Below is a small trained network, with its code and all its weights. Each question gives an input and a class and asks what happens when units are switched off, that is, made to give their printed mean instead of their output.

import numpy as np


def w(rows, s, z=0):
    codes = np.array(rows[::2]) - 128.0
    scale = np.full(codes.shape[1], s)
    scale[-1] = z or s
    return codes * scale


def f(y):
    return np.maximum(y, 0)


def log_softmax(a):
    a = a - a.max(-1, keepdims=True)
    return a - np.log(np.exp(a).sum(-1, keepdims=True))


def net(x, mask):
    res = np.array(x, float).reshape(1, 5) / 4 @ E
    y = f(res @ A[0][:, :-1].T + A[0][:, -1])
    res = res + np.where(mask, y, B[0][:, -1]) @ B[0][:, :-1]
    return log_softmax(res[-1] @ U[:, :-1].T + U[:, -1])


A, B = {}, {}
E = w([
[139,37,18,165,69,86,142,76,103,129,27],'x0',
[186,136,155,32,123,126,66,71,166,247,87],'x1',
[213,192,104,164,29,210,153,91,79,116,115],'x2',
[126,129,125,130,142,131,131,115,130,127,130],'x3',
[128,128,143,140,167,124,154,111,112,151,123],'x4',
],0.014)
A[0] = w([
[177,187,194,68,143,171,105,130,171,179,161,187],'N1',
[105,73,86,184,116,85,206,156,105,56,101,175],'N2',
[96,174,164,164,147,165,158,197,128,84,216,255],'N3',
[166,99,110,96,103,82,109,79,161,181,81,70],'N4',
[198,187,125,142,80,247,173,98,97,125,114,141],'N5',
[44,70,106,108,165,54,137,149,158,117,125,229],'N6',
],0.012,0.0056)
B[0] = w([
[106,198,183,133,88,45,95,149,141,71,132,235],'N1',
[107,142,113,193,78,114,164,128,139,112,149,206],'N2',
[221,88,158,86,132,193,89,87,106,195,124,251],'N3',
[155,99,145,79,145,168,111,90,110,171,131,201],'N4',
[152,201,56,181,83,109,121,76,63,92,101,221],'N5',
[119,110,164,104,99,83,112,102,134,141,247,227],'N6',
],0.013,0.025)
U = w([
[165,15,162,56,138,195,74,119,156,244,167,239],'0',
[70,179,136,177,58,21,123,113,98,56,186,119],'1',
[223,140,83,106,117,255,104,75,48,171,37,127],'2',
[72,132,15,233,101,173,231,154,113,58,82,5],'3',
[4,163,204,50,192,69,76,238,221,88,142,97],'4',
],0.0077,0.0017)

Each question gives the input, the list of numbers given to net, and the class t.
The units are the neurons (one row each of A and B). Each row of codes is followed by its name. A weight is (code - 128) times the scale printed after its matrix; where a second scale follows, it is the last column's (A, B and U).
mask holds one flag per neuron, in row order. A switched-off neuron (its flag False) gives its mean, the last column of its row in B, instead of its output. The means were averaged over made-up inputs and are rounded, as every weight is.
A unit's drop is (log p(t) with every unit on - log p(t) with that unit switched off) / (log p(t) with every unit on - log p(t) with every unit switched off).
The circuit of an input: a set's keep is (log p(t) with only the set's units on - log p(t) with every unit switched off) / (log p(t) with every unit on - log p(t) with every unit switched off). Starting from all 6 units, units are removed one at a time, each time the one whose removal leaves the highest keep (on an exact tie, the one counted first), for as long as the keep stays at least 0.8.
circuit, biggest first: the units of the circuit, biggest drop first
unit that matters most: the unit with the biggest drop
top k neurons: the k neurons with the biggest drops, biggest first
drop of u: that unit's drop, to one decimal
input [-8,-5,-2,-1,-4], class 0: circuit, biggest first -> N3
input [-1,8,-6,3,-8], class 4: top 3 neurons -> N1; N3; N5
input [0,-3,0,3,-3], class 0: top 2 neurons -> N1; N5
input [-6,4,-6,0,-4], class 4: circuit, biggest first -> N1; N5
input [-1,8,7,-1,4], class 1: top 2 neurons -> N1; N3
input [-2,3,-1,-5,-6], class 4: circuit, biggest first -> N5; N3
input [7,-1,2,-1,-6], class 3: top 4 neurons -> N3; N1; N6; N2
input [-7,2,-4,-2,6], class 4: circuit, biggest first -> N1; N5
input [0,6,-5,2,-3], class 4: top 2 neurons -> N3; N1
input [6,-1,2,-3,4], class 3: top 2 neurons -> N3; N1
input [0,-7,-8,3,5], class 0: top 2 neurons -> N3; N1
input [-1,0,2,-2,4], class 2: top 2 neurons -> N6; N1
input [-1,-8,-4,8,-1], class 0: top 2 neurons -> N3; N1
input [-3,6,2,8,6], class 1: unit that matters most -> N1
input [-1,7,-6,-5,2], class 4: top 2 neurons -> N3; N1
input [-1,8,-8,-6,-4], class 4: top 2 neurons -> N1; N3
input [-8,0,7,0,2], class 2: top 3 neurons -> N3; N6; N2
input [0,5,5,-8,-2], class 1: top 2 neurons -> N3; N1
input [-8,6,4,4,8], class 1: drop of N1 -> 2.2
input [-4,-7,2,5,-4], class 2: drop of N3 -> 0.4
input [-5,-3,2,-2,-8], class 2: unit that matters most -> N3
input [-1,-7,3,8,8], class 2: drop of N3 -> 1.2
